Here is a tiny trained network, its code and every weight. The questions are about switching its units off for an input and a target symbol, where a switched-off unit gives its printed mean instead of its output.

import numpy as np


def w(rows, s, z=0):
    codes = np.array(rows[::2]) - 128.0
    scale = np.full(codes.shape[1], s)
    scale[-1] = z or s
    return codes * scale


def norm(h):
    return h / np.sqrt((h * h).mean(-1, keepdims=True) + 1e-5)


def f(y):
    return np.maximum(y, 0)


def softmax(a):
    e = np.exp(a - a.max(-1, keepdims=True))
    return e / e.sum(-1, keepdims=True)


def log_softmax(a):
    a = a - a.max(-1, keepdims=True)
    return a - np.log(np.exp(a).sum(-1, keepdims=True))


def net(x, mask):
    ids = ['αβγδεζθλμπτφψ'.index(c) for c in x.split()]
    T = len(ids)
    res = E[ids] + P[:T]
    u = 0
    for l in range(3):
        q, k, v = (norm(res) @ M[l].T for M in (Q, K, V))
        z = softmax(np.where(np.tri(T) > 0, q @ k.T / 3**0.5, -1e9)) @ v
        res = res + np.where(mask[u], z, O[l][:, -1]) @ O[l][:, :-1]
        u += 1
        y = f(norm(res) @ A[l][:, :-1].T + A[l][:, -1])
        res = res + np.where(mask[u : u + 4], y, B[l][:, -1]) @ B[l][:, :-1]
        u += 4
    return log_softmax(norm(res)[-1] @ U[:, :-1].T + U[:, -1])


Q, K, V, O, A, B = {}, {}, {}, {}, {}, {}
E = w([
[64,149,43,121,121],'α',
[151,58,202,101,5],'β',
[130,198,53,12,47],'γ',
[178,76,70,87,56],'δ',
[79,142,136,168,168],'ε',
[190,142,205,71,86],'ζ',
[169,151,211,86,95],'θ',
[118,75,141,52,143],'λ',
[87,129,120,173,156],'μ',
[198,123,169,77,75],'π',
[56,147,37,113,128],'τ',
[44,156,171,147,195],'φ',
[201,102,174,110,86],'ψ',
],0.02)
P = w([
[74,33,160,72,40],'0',
[106,55,170,108,78],'1',
[110,62,167,130,105],'2',
[112,73,168,136,124],'3',
[115,90,167,141,139],'4',
[118,102,165,148,153],'5',
[121,113,160,152,167],'6',
[125,121,154,155,181],'7',
[132,130,139,151,192],'8',
[138,143,121,141,205],'9',
[155,155,97,137,222],'10',
[146,146,83,113,249],'11',
],0.013)
Q[0] = w([
[51,128,127,167,222],'0.h0',
[248,131,140,113,122],'0.h0',
[209,84,108,115,104],'0.h0',
],0.013)
K[0] = w([
[200,156,60,115,166],'0.h0',
[34,125,152,81,11],'0.h0',
[118,119,130,174,58],'0.h0',
],0.011)
V[0] = w([
[169,200,168,193,129],'0.h0',
[103,104,193,123,204],'0.h0',
[158,195,114,244,2],'0.h0',
],0.0089)
O[0] = w([
[117,86,58,2,163,53],'0.h0',
[213,38,79,123,167,205],'0.h0',
[90,163,152,2,162,2],'0.h0',
],0.0077,0.0087)
A[0] = w([
[108,112,30,100,138,97],'0.n0',
[96,168,49,164,115,121],'0.n1',
[223,141,119,45,6,160],'0.n2',
[137,106,104,149,160,4],'0.n3',
],0.011,0.017)
B[0] = w([
[109,113,134,100,133,152],'0.n0',
[95,115,129,144,146,191],'0.n1',
[119,137,152,68,32,253],'0.n2',
[85,4,174,156,38,128],'0.n3',
],0.018,0.0055)
Q[1] = w([
[254,170,88,157,103],'1.h0',
[186,105,184,138,84],'1.h0',
[54,68,110,181,199],'1.h0',
],0.007)
K[1] = w([
[100,43,151,115,45],'1.h0',
[193,110,132,255,102],'1.h0',
[136,157,128,87,211],'1.h0',
],0.0055)
V[1] = w([
[139,230,109,109,222],'1.h0',
[124,191,254,207,182],'1.h0',
[161,167,231,209,21],'1.h0',
],0.0067)
O[1] = w([
[166,70,179,187,56,2],'1.h0',
[253,133,57,100,99,199],'1.h0',
[104,43,24,109,188,217],'1.h0',
],0.006,0.0063)
A[1] = w([
[162,64,165,29,96,255],'1.n0',
[69,120,25,107,35,180],'1.n1',
[140,167,67,245,157,70],'1.n2',
[138,116,184,140,120,133],'1.n3',
],0.011,0.0081)
B[1] = w([
[123,169,230,91,78,254],'1.n0',
[179,94,156,111,143,226],'1.n1',
[94,91,126,109,59,216],'1.n2',
[139,106,112,115,7,148],'1.n3',
],0.016,0.009)
Q[2] = w([
[203,165,163,86,67],'2.h0',
[192,170,202,15,93],'2.h0',
[232,2,202,174,98],'2.h0',
],0.0074)
K[2] = w([
[60,14,122,146,107],'2.h0',
[158,58,255,93,122],'2.h0',
[139,126,209,214,177],'2.h0',
],0.0091)
V[2] = w([
[255,81,242,190,19],'2.h0',
[122,206,187,204,132],'2.h0',
[92,141,230,228,205],'2.h0',
],0.009)
O[2] = w([
[155,200,18,168,164,254],'2.h0',
[174,46,32,84,82,77],'2.h0',
[82,76,78,11,67,156],'2.h0',
],0.012,0.0089)
A[2] = w([
[130,219,147,124,189,2],'2.n0',
[153,107,187,217,218,66],'2.n1',
[146,43,59,121,153,210],'2.n2',
[197,255,146,153,93,48],'2.n3',
],0.0084,0.011)
B[2] = w([
[125,50,134,6,149,128],'2.n0',
[219,90,157,108,165,138],'2.n1',
[148,151,161,52,127,254],'2.n2',
[58,38,151,13,103,150],'2.n3',
],0.012,0.0086)
U = w([
[74,130,202,156,158,96],'α',
[158,156,192,128,107,246],'β',
[118,166,151,185,173,173],'γ',
[83,222,110,160,125,135],'δ',
[169,85,191,123,197,105],'ε',
[156,143,109,112,172,117],'ζ',
[162,135,95,107,171,120],'θ',
[148,41,81,185,69,141],'λ',
[156,101,189,132,188,98],'μ',
[147,171,118,118,172,121],'π',
[37,97,213,168,127,72],'τ',
[137,46,136,3,117,83],'φ',
[197,230,72,65,148,95],'ψ',
],0.017,0.012)

Each question gives the input, a string of symbols that net reads in full, and the target symbol t.
The units are the heads (3 rows each of Q, K, V and O) and the neurons (one row each of A and B). Each row of codes is followed by its name. A weight is (code - 128) times the scale printed after its matrix; where a second scale follows, it is the last column's (O, A, B and U).
mask holds one flag per unit, layer by layer, with each layer's heads first. A switched-off unit (its flag False) gives its mean, the last column of its rows in O or B, instead of its output. The means were averaged over made-up inputs and are rounded, as every weight is.
A unit's drop is (log p(t) with every unit on - log p(t) with that unit switched off) / (log p(t) with every unit on - log p(t) with every unit switched off).
The circuit of an input: a set's keep is (log p(t) with only the set's units on - log p(t) with every unit switched off) / (log p(t) with every unit on - log p(t) with every unit switched off). Starting from the 12 units with the biggest drops (on a tie, the unit counted first), units are removed one at a time, each time the one whose removal leaves the highest keep (on an exact tie, the one counted first), for as long as the keep stays at least 0.8.
units of the circuit, in order: the units of the circuit, biggest drop first
unit that matters most: the unit with the biggest drop
top k neurons: the k neurons with the biggest drops, biggest first
top k neurons in layer l: the k neurons of layer l with the biggest drops, biggest first
input φ δ φ φ γ φ τ ε φ, target ε: units of the circuit, in order	(1.n0, 0.h0, 0.n2, 2.h0)
input τ φ ε, target φ: top 2 neurons	(2.n2, 0.n2)
input α ζ φ ε γ τ φ λ φ γ φ τ, target φ: units of the circuit, in order	(1.n0, 1.n1, 2.h0)
input α ε λ π λ φ φ ε θ λ τ ε, target τ: unit that matters most	1.n0
input φ β ε τ, target ε: top 3 neurons in layer 1	(1.n0, 1.n1, 1.n2)
input τ ε ζ λ τ λ γ θ φ λ φ φ, target φ: units of the circuit, in order	(2.h0, 1.n0, 1.n1)
input φ ε μ τ λ τ φ φ φ τ τ, target τ: units of the circuit, in order	(0.n1, 1.n0, 2.h0)
input ε λ θ γ τ τ α λ φ, target λ: top 2 neurons	(1.n2, 1.n1)
input ε φ α λ μ λ τ τ, target τ: top 4 neurons	(1.n0, 0.n2, 0.n1, 1.n2)
input γ φ ε φ β δ γ δ φ λ φ ε, target φ: top 2 neurons	(2.n2, 1.n0)
input γ φ τ γ ε, target γ: top 3 neurons	(1.n1, 1.n0, 0.n2)
input α π φ φ π π ε λ δ μ, target δ: units of the circuit, in order	(1.n1, 0.n2)
input θ τ δ φ φ τ φ ε τ φ τ, target φ: top 2 neurons	(1.n1, 0.n0)
input δ φ γ τ, target γ: top neuron	(0.n1)
input φ φ δ φ φ τ τ λ φ φ τ φ, target τ: top 2 neurons	(1.n0, 1.n2)
input λ φ φ δ α λ α, target λ: top 4 neurons	(1.n2, 0.n2, 1.n0, 1.n1)
input φ λ α φ τ ζ φ φ φ λ ε, target λ: units of the circuit, in order	(1.n2, 1.n0)
input ε φ δ γ δ φ φ τ τ φ, target τ: units of the circuit, in order	(1.n2, 1.n0, 2.h0, 1.h0)
input λ φ λ λ, target ψ: units of the circuit, in order	(2.h0, 0.h0, 1.n2)
input φ τ ε, target τ: unit that matters most	0.n2
input γ φ φ τ φ ε ε, target ε: units of the circuit, in order	(0.h0, 1.n0, 0.n2, 2.h0)
input γ τ φ γ φ τ φ φ δ ε γ φ, target γ: units of the circuit, in order	(1.n0, 2.h0)
input α γ γ ε, target γ: top 2 neurons	(1.n1, 0.n2)
input φ λ ε τ φ ε γ φ λ φ α, target φ: units of the circuit, in order	(1.n1, 1.n0, 2.h0)
input λ φ φ φ, target φ: top 3 neurons in layer 1	(1.n1, 1.n0, 1.n3)
input τ μ ζ φ δ μ, target δ: top 2 neurons	(1.n1, 1.n2)
input λ δ τ γ δ α, target δ: top 2 neurons	(1.n1, 1.n2)
input π π φ λ λ ψ π φ τ φ γ, target β: top 2 neurons	(0.n2, 1.n0)
input φ λ ζ γ φ, target γ: unit that matters most	1.n1
